Below are the code and all the weights of a small trained network. Each question names an input and a class and asks about switching units off, where a switched-off unit gives its printed mean instead of its output.

import numpy as np


def w(rows, s, z=0):
    codes = np.array(rows[::2]) - 128.0
    scale = np.full(codes.shape[1], s)
    scale[-1] = z or s
    return codes * scale


def f(y):
    return np.maximum(y, 0)


def log_softmax(a):
    a = a - a.max(-1, keepdims=True)
    return a - np.log(np.exp(a).sum(-1, keepdims=True))


def net(x, mask):
    res = np.array(x, float).reshape(1, 2) / 4 @ E
    y = f(res @ A[0][:, :-1].T + A[0][:, -1])
    res = res + np.where(mask, y, B[0][:, -1]) @ B[0][:, :-1]
    return log_softmax(res[-1] @ U[:, :-1].T + U[:, -1])


A, B = {}, {}
E = w([
[219,224,95,185,50,73],'x0',
[179,63,163,81,3,70],'x1',
],0.011)
A[0] = w([
[119,157,97,132,96,168,240],'neuron 1',
[99,67,231,49,223,76,93],'neuron 2',
[21,68,195,82,164,121,187],'neuron 3',
[136,193,101,177,193,223,65],'neuron 4',
[97,86,207,76,140,188,157],'neuron 5',
[180,243,59,207,70,41,174],'neuron 6',
[160,88,176,119,61,206,100],'neuron 7',
[84,194,70,185,249,143,120],'neuron 8',
[150,87,158,89,88,107,96],'neuron 9',
[111,181,50,107,94,63,134],'neuron 10',
[141,129,186,82,117,90,237],'neuron 11',
[17,58,162,49,156,108,85],'neuron 12',
[216,43,183,58,88,75,69],'neuron 13',
[140,145,65,159,194,148,151],'neuron 14',
[196,203,123,180,124,48,79],'neuron 15',
[179,73,164,131,142,81,250],'neuron 16',
],0.011)
B[0] = w([
[192,166,70,157,162,131,199],'neuron 1',
[131,186,174,95,151,84,199],'neuron 2',
[172,176,128,127,153,153,237],'neuron 3',
[103,85,215,140,60,212,188],'neuron 4',
[158,193,109,67,171,166,204],'neuron 5',
[175,168,161,112,174,117,253],'neuron 6',
[64,70,148,86,93,157,158],'neuron 7',
[161,89,139,168,52,175,229],'neuron 8',
[90,82,157,137,62,194,166],'neuron 9',
[141,206,166,134,157,162,168],'neuron 10',
[236,83,71,204,145,127,204],'neuron 11',
[149,151,193,73,152,138,207],'neuron 12',
[100,57,225,122,26,179,195],'neuron 13',
[124,80,143,238,93,148,187],'neuron 14',
[131,191,253,35,124,114,186],'neuron 15',
[230,94,41,185,147,159,210],'neuron 16',
],0.011,0.017)
U = w([
[153,254,209,18,205,105,96],'0',
[122,53,186,166,43,153,90],'1',
[195,142,4,223,240,111,254],'2',
[78,115,76,125,124,56,100],'3',
[45,107,109,137,185,47,102],'4',
],0.011,0.0076)

Each question gives the input, the list of numbers given to net, and the class t.
The units are the neurons (one row each of A and B). Each row of codes is followed by its name. A weight is (code - 128) times the scale printed after its matrix; where a second scale follows, it is the last column's (A, B and U).
mask holds one flag per neuron, in row order. A switched-off neuron (its flag False) gives its mean, the last column of its row in B, instead of its output. The means were averaged over made-up inputs and are rounded, as every weight is.
A unit's drop is (log p(t) with every unit on - log p(t) with that unit switched off) / (log p(t) with every unit on - log p(t) with every unit switched off).
unit that matters most: the unit with the biggest drop
k most important neurons: the k neurons with the biggest drops, biggest first
drop when u is switched off: that unit's drop, to one decimal
input [-2,-3], class 2: unit that matters most => neuron 13
input [-5,5], class 0: 2 most important neurons => [neuron 5; neuron 8]
input [-6,-7], class 1: 3 most important neurons => [neuron 8; neuron 14; neuron 4]
input [-7,7], class 0: 2 most important neurons => [neuron 5; neuron 2]
input [2,-3], class 2: 2 most important neurons => [neuron 13; neuron 9]
input [7,7], class 0: 3 most important neurons => [neuron 6; neuron 15; neuron 8]
input [6,6], class 0: 4 most important neurons => [neuron 6; neuron 15; neuron 8; neuron 10]
input [5,4], class 0: 3 most important neurons => [neuron 15; neuron 6; neuron 8]
input [3,-1], class 2: 2 most important neurons => [neuron 12; neuron 2]
input [-3,-2], class 2: 3 most important neurons => [neuron 15; neuron 6; neuron 13]
input [-4,-5], class 1: 4 most important neurons => [neuron 8; neuron 6; neuron 14; neuron 4]
input [1,3], class 2: 2 most important neurons => [neuron 4; neuron 8]
input [6,-8], class 1: drop when neuron 14 is switched off => 0.2
input [2,-2], class 2: drop when neuron 13 is switched off => 0.1
input [-1,-4], class 1: drop when neuron 4 is switched off => 0.2
